Here is a tiny trained network, its code and every weight. The questions are about switching its units off for an input and a target symbol, where a switched-off unit gives its printed mean instead of its output.

import numpy as np


def w(rows, s, z=0):
    codes = np.array(rows[::2]) - 128.0
    scale = np.full(codes.shape[1], s)
    scale[-1] = z or s
    return codes * scale


def f(y):
    return y / 2 * (1 + np.tanh(0.7978845608 * (y + 0.044715 * y**3)))


def softmax(a):
    e = np.exp(a - a.max(-1, keepdims=True))
    return e / e.sum(-1, keepdims=True)


def log_softmax(a):
    a = a - a.max(-1, keepdims=True)
    return a - np.log(np.exp(a).sum(-1, keepdims=True))


def net(x, mask):
    ids = ['ΘΞΦαζλπστω'.index(c) for c in x.split()]
    T = len(ids)
    res = E[ids] + P[:T]
    u = 0
    for l in range(2):
        r = res
        for j in range(2):
            rows = slice(3 * j, 3 * j + 3)
            q, k, v = (r @ M[l][rows].T for M in (Q, K, V))
            z = softmax(np.where(np.tri(T) > 0, q @ k.T / 3**0.5, -1e9)) @ v
            o = O[l][rows]
            res = res + np.where(mask[u + j], z, o[:, -1]) @ o[:, :-1]
        u += 2
        y = f(res @ A[l][:, :-1].T + A[l][:, -1])
        res = res + np.where(mask[u : u + 4], y, B[l][:, -1]) @ B[l][:, :-1]
        u += 4
    return log_softmax(res[-1] @ U[:, :-1].T + U[:, -1])


Q, K, V, O, A, B = {}, {}, {}, {}, {}, {}
E = w([
[112,140,159,202],'Θ',
[98,6,197,112],'Ξ',
[144,175,178,153],'Φ',
[186,150,186,109],'α',
[89,167,112,118],'ζ',
[12,110,72,102],'λ',
[151,72,171,106],'π',
[165,161,197,135],'σ',
[141,76,173,88],'τ',
[113,105,148,44],'ω',
],0.011)
P = w([
[108,179,163,121],'0',
[200,40,56,166],'1',
[112,112,158,93],'2',
[98,169,79,97],'3',
[200,30,77,183],'4',
[91,109,200,102],'5',
[79,183,85,101],'6',
[187,35,76,197],'7',
[67,105,255,126],'8',
[74,187,97,109],'9',
[194,50,98,210],'10',
[105,111,208,115],'11',
[45,189,124,131],'12',
],0.0081)
Q[0] = w([
[141,182,64,136],'L0H1',
[124,31,85,187],'L0H1',
[65,248,106,142],'L0H1',
[133,121,112,111],'L0H2',
[164,119,132,136],'L0H2',
[113,171,175,101],'L0H2',
],0.015)
K[0] = w([
[152,182,74,161],'L0H1',
[80,3,89,97],'L0H1',
[85,238,107,203],'L0H1',
[127,132,133,108],'L0H2',
[102,97,121,145],'L0H2',
[173,141,82,118],'L0H2',
],0.016)
V[0] = w([
[149,23,97,100],'L0H1',
[186,157,104,157],'L0H1',
[191,79,189,145],'L0H1',
[96,151,111,110],'L0H2',
[61,183,208,73],'L0H2',
[63,172,254,91],'L0H2',
],0.0069)
O[0] = w([
[110,2,136,179,191],'L0H1',
[150,178,167,162,35],'L0H1',
[123,62,207,126,228],'L0H1',
[123,147,94,128,103],'L0H2',
[154,128,12,86,190],'L0H2',
[149,55,13,75,252],'L0H2',
],0.0058,0.0018)
A[0] = w([
[170,70,108,214,21],'L0N1',
[252,108,239,112,57],'L0N2',
[137,227,89,197,116],'L0N3',
[218,146,101,253,1],'L0N4',
],0.011,0.0022)
B[0] = w([
[189,182,107,47,253],'L0N1',
[54,193,33,201,223],'L0N2',
[173,144,57,244,190],'L0N3',
[89,43,94,87,180],'L0N4',
],0.011,0.0032)
Q[1] = w([
[102,117,31,160],'L1H1',
[85,167,163,55],'L1H1',
[175,39,143,169],'L1H1',
[145,223,129,6],'L1H2',
[210,79,36,95],'L1H2',
[146,35,78,101],'L1H2',
],0.015)
K[1] = w([
[119,173,68,208],'L1H1',
[48,127,148,26],'L1H1',
[186,51,91,196],'L1H1',
[117,215,87,3],'L1H2',
[28,173,201,144],'L1H2',
[51,101,215,127],'L1H2',
],0.015)
V[1] = w([
[197,184,91,149],'L1H1',
[220,89,113,163],'L1H1',
[129,114,193,118],'L1H1',
[123,107,136,249],'L1H2',
[217,76,203,173],'L1H2',
[105,19,123,165],'L1H2',
],0.014)
O[1] = w([
[104,192,178,185,246],'L1H1',
[137,130,236,172,160],'L1H1',
[165,128,131,66,2],'L1H1',
[172,56,63,120,150],'L1H2',
[247,43,155,224,53],'L1H2',
[206,141,132,73,202],'L1H2',
],0.012,0.0057)
A[1] = w([
[190,94,83,213,115],'L1N1',
[113,7,119,135,174],'L1N2',
[141,176,15,172,179],'L1N3',
[46,53,149,125,251],'L1N4',
],0.012,0.0022)
B[1] = w([
[235,210,2,129,248],'L1N1',
[81,127,161,242,180],'L1N2',
[78,15,194,89,255],'L1N3',
[253,40,124,93,183],'L1N4',
],0.0088,0.0099)
U = w([
[140,118,45,167,139],'Θ',
[231,126,156,25,156],'Ξ',
[173,1,232,142,116],'Φ',
[79,79,103,96,62],'α',
[98,155,170,178,143],'ζ',
[109,249,85,38,73],'λ',
[57,100,129,151,60],'π',
[142,58,117,74,92],'σ',
[109,151,144,99,170],'τ',
[140,176,250,100,254],'ω',
],0.0053,0.0048)

Each question gives the input, a string of symbols that net reads in full, and the target symbol t.
The units are the heads (3 rows each of Q, K, V and O) and the neurons (one row each of A and B). Each row of codes is followed by its name. A weight is (code - 128) times the scale printed after its matrix; where a second scale follows, it is the last column's (O, A, B and U).
mask holds one flag per unit, layer by layer, with each layer's heads first. A switched-off unit (its flag False) gives its mean, the last column of its rows in O or B, instead of its output. The means were averaged over made-up inputs and are rounded, as every weight is.
A unit's drop is (log p(t) with every unit on - log p(t) with that unit switched off) / (log p(t) with every unit on - log p(t) with every unit switched off).
The circuit of an input: a set's keep is (log p(t) with only the set's units on - log p(t) with every unit switched off) / (log p(t) with every unit on - log p(t) with every unit switched off). Starting from all 12 units, units are removed one at a time, each time the one whose removal leaves the highest keep (on an exact tie, the one counted first), for as long as the keep stays at least 0.8.
circuit, biggest first: the units of the circuit, biggest drop first
most important unit: the unit with the biggest drop
k most important neurons: the k neurons with the biggest drops, biggest first
k most important neurons of layer l: the k neurons of layer l with the biggest drops, biggest first
input Φ Φ ζ Θ Φ Θ Ξ τ Φ Θ α, target Φ: 4 most important neurons => (L1N3, L0N2, L0N4, L1N4)
input Ξ Φ Φ τ ω ω Ξ ω Φ Θ ζ, target Φ: 4 most important neurons => (L0N2, L1N4, L1N1, L0N4)
input Θ Θ Φ ω σ, target Φ: 4 most important neurons => (L0N1, L0N4, L1N3, L1N4)
input ω Ξ ω Φ Ξ Θ Φ λ Θ ζ ζ, target Θ: most important unit => L1H2
input λ Θ ω σ ω ω ω Θ, target ω: 3 most important neurons => (L0N1, L1N1, L0N2)
input Θ Θ ω Θ α τ Θ ζ Ξ ω ω, target Ξ: 3 most important neurons => (L0N1, L0N3, L0N2)
input Ξ α Ξ Θ Θ λ σ Θ, target λ: circuit, biggest first => (L0N1, L1H2)
input Φ ω ω σ ω Φ ω ω, target Φ: 4 most important neurons => (L1N4, L1N1, L0N2, L0N4)
input ω ω α Ξ α Φ Θ Θ, target Φ: 4 most important neurons => (L0N1, L0N4, L0N2, L1N4)
input ω ω Θ τ Φ Θ Ξ Ξ, target Θ: circuit, biggest first => (L1H2, L1N1, L1N2)
input Θ Θ ω ω ω ζ, target λ: 2 most important neurons => (L0N2, L1N3)
input Θ ζ Θ ω ω Θ π Θ Θ Θ Θ Ξ λ, target α: 2 most important neurons => (L1N3, L1N1)
input Ξ Ξ α λ π σ Ξ ω ω Θ Θ ω λ, target α: circuit, biggest first => (L1N3, L1H1)
input ζ ζ λ Θ Θ Θ Θ Φ, target Θ: most important neuron => (L0N4)
input Θ Ξ Θ Ξ λ ω Θ σ Θ ζ, target π: 3 most important neurons of layer 1 => (L1N3, L1N1, L1N4)
input Φ Θ Ξ ω Θ Θ Θ Θ Θ ζ π ω Φ, target ζ: 2 most important neurons => (L0N3, L1N4)
input Θ σ Φ Ξ Ξ Θ π ω, target Θ: circuit, biggest first => (L1H2, L1N1, L0H1, L1N2)
input Θ Θ τ Θ α ω τ ω ω λ Θ ζ, target λ: circuit, biggest first => (L1H2, L0H1)
input ω Θ Θ ω Θ Φ π Θ Θ ω ω, target Θ: 3 most important neurons of layer 1 => (L1N1, L1N2, L1N3)
input Θ ζ Θ Θ σ Θ ω Φ, target Θ: most important neuron of layer 1 => (L1N1)
input ζ ω Θ ω Θ ζ Θ τ Φ Θ, target Θ: 4 most important neurons => (L0N3, L1N1, L0N1, L0N2)
input ζ ζ Θ Θ ζ Θ Θ λ Ξ Φ σ, target Ξ: 2 most important neurons of layer 1 => (L1N2, L1N1)
input Θ Θ Θ Φ Θ ζ ζ λ ω ω ζ, target ω: circuit, biggest first => (L1H1, L0N2, L1H2)
input Φ Θ Θ ζ σ, target Θ: circuit, biggest first => (L1H2, L0N2)
input Φ ω Φ λ τ Θ α Θ Θ, target ω: 2 most important neurons => (L0N1, L0N4)
